Below are the code and all the weights of a small trained network. Each question names an input and a class and asks about switching units off, where a switched-off unit gives its printed mean instead of its output.

import numpy as np


def w(rows, s, z=0):
    codes = np.array(rows[::2]) - 128.0
    scale = np.full(codes.shape[1], s)
    scale[-1] = z or s
    return codes * scale


def f(y):
    return np.maximum(y, 0)


def log_softmax(a):
    a = a - a.max(-1, keepdims=True)
    return a - np.log(np.exp(a).sum(-1, keepdims=True))


def net(x, mask):
    res = np.array(x, float).reshape(1, 4) / 4 @ E
    y = f(res @ A[0][:, :-1].T + A[0][:, -1])
    res = res + np.where(mask, y, B[0][:, -1]) @ B[0][:, :-1]
    return log_softmax(res[-1] @ U[:, :-1].T + U[:, -1])


A, B = {}, {}
E = w([
[128,126,128],'x0',
[103,2,141],'x1',
[30,170,190],'x2',
[63,109,32],'x3',
],0.0092)
A[0] = w([
[181,192,171,101],'n1',
[191,128,79,88],'n2',
[146,210,111,130],'n3',
[68,117,159,140],'n4',
[79,74,187,173],'n5',
[194,118,138,100],'n6',
[86,150,157,54],'n7',
[117,221,156,138],'n8',
[86,155,244,81],'n9',
[191,162,211,117],'n10',
[130,74,117,115],'n11',
[184,226,78,143],'n12',
[166,54,181,129],'n13',
[55,92,45,120],'n14',
[132,76,177,73],'n15',
[159,215,72,126],'n16',
[143,164,134,91],'n17',
[165,115,206,131],'n18',
[232,110,149,116],'n19',
[31,100,207,85],'n20',
[108,90,125,100],'n21',
[205,65,99,105],'n22',
[188,124,178,66],'n23',
[104,49,192,252],'n24',
[115,161,133,120],'n25',
[142,154,116,69],'n26',
[155,77,199,97],'n27',
[198,114,136,106],'n28',
[105,236,93,147],'n29',
[36,150,111,85],'n30',
[160,121,10,82],'n31',
[161,105,36,78],'n32',
[187,91,102,84],'n33',
[180,193,80,41],'n34',
[93,182,36,124],'n35',
[15,151,158,44],'n36',
[56,136,50,95],'n37',
[164,157,107,146],'n38',
[126,127,215,118],'n39',
],0.012,0.0032)
B[0] = w([
[183,89,112,208],'n1',
[69,113,203,200],'n2',
[148,97,176,217],'n3',
[116,172,157,194],'n4',
[176,87,134,215],'n5',
[80,173,117,178],'n6',
[64,168,177,169],'n7',
[158,76,145,230],'n8',
[68,208,144,230],'n9',
[169,114,2,220],'n10',
[152,85,169,184],'n11',
[155,104,124,252],'n12',
[178,101,136,202],'n13',
[224,128,16,255],'n14',
[145,102,147,171],'n15',
[109,116,182,234],'n16',
[143,63,194,160],'n17',
[200,155,2,196],'n18',
[57,223,140,213],'n19',
[106,134,166,232],'n20',
[148,43,188,167],'n21',
[80,129,179,227],'n22',
[90,219,57,179],'n23',
[164,94,149,242],'n24',
[152,113,110,163],'n25',
[141,118,176,147],'n26',
[167,65,83,186],'n27',
[71,193,155,184],'n28',
[157,52,151,248],'n29',
[67,181,130,210],'n30',
[44,184,128,249],'n31',
[75,175,146,227],'n32',
[65,161,192,194],'n33',
[125,90,191,200],'n34',
[211,92,69,235],'n35',
[92,140,169,227],'n36',
[126,185,53,231],'n37',
[135,97,148,179],'n38',
[71,186,69,197],'n39',
],0.0077,0.0072)
U = w([
[172,131,41,199],'0',
[18,136,194,11],'1',
[151,88,144,254],'2',
[211,2,185,4],'3',
],0.0083,0.0057)

Each question gives the input, the list of numbers given to net, and the class t.
The units are the neurons (one row each of A and B). Each row of codes is followed by its name. A weight is (code - 128) times the scale printed after its matrix; where a second scale follows, it is the last column's (A, B and U).
mask holds one flag per neuron, in row order. A switched-off neuron (its flag False) gives its mean, the last column of its row in B, instead of its output. The means were averaged over made-up inputs and are rounded, as every weight is.
A unit's drop is (log p(t) with every unit on - log p(t) with that unit switched off) / (log p(t) with every unit on - log p(t) with every unit switched off).
The circuit of an input: a set's keep is (log p(t) with only the set's units on - log p(t) with every unit switched off) / (log p(t) with every unit on - log p(t) with every unit switched off). Starting from the 12 units with the biggest drops (on a tie, the unit counted first), units are removed one at a time, each time the one whose removal leaves the highest keep (on an exact tie, the one counted first), for as long as the keep stays at least 0.8.
units of the circuit, in order: the units of the circuit, biggest drop first
unit that matters most: the unit with the biggest drop
top k neurons: the k neurons with the biggest drops, biggest first
drop when u is switched off: that unit's drop, to one decimal
input [-4,4,5,-6], class 0: unit that matters most -> n18
input [-6,4,6,-7], class 0: top 2 neurons -> [n18; n10]
input [4,3,8,-8], class 0: units of the circuit, in order -> [n18; n10]
input [3,2,-4,-3], class 1: units of the circuit, in order -> [n14; n19]
input [-7,8,7,4], class 3: top 2 neurons -> [n5; n14]
input [4,-6,8,8], class 0: top 3 neurons -> [n35; n14; n37]
input [-3,-8,6,-1], class 3: top 2 neurons -> [n29; n8]
input [-6,-5,2,-6], class 0: top 2 neurons -> [n10; n18]
input [-6,3,-8,-8], class 0: top 3 neurons -> [n18; n10; n27]
input [-1,-6,6,8], class 0: top 3 neurons -> [n35; n37; n14]
input [1,-6,4,-6], class 0: top 4 neurons -> [n10; n18; n39; n9]
input [6,-2,-7,-8], class 0: top 3 neurons -> [n10; n18; n23]
input [0,6,3,8], class 0: top 2 neurons -> [n14; n37]
input [-6,0,7,8], class 0: units of the circuit, in order -> [n14]
input [5,-6,-8,-7], class 1: drop when n28 is switched off -> 0.3
input [-3,1,-4,-2], class 1: drop when n9 is switched off -> -0.1
input [7,-6,-4,5], class 2: drop when n31 is switched off -> 0.5
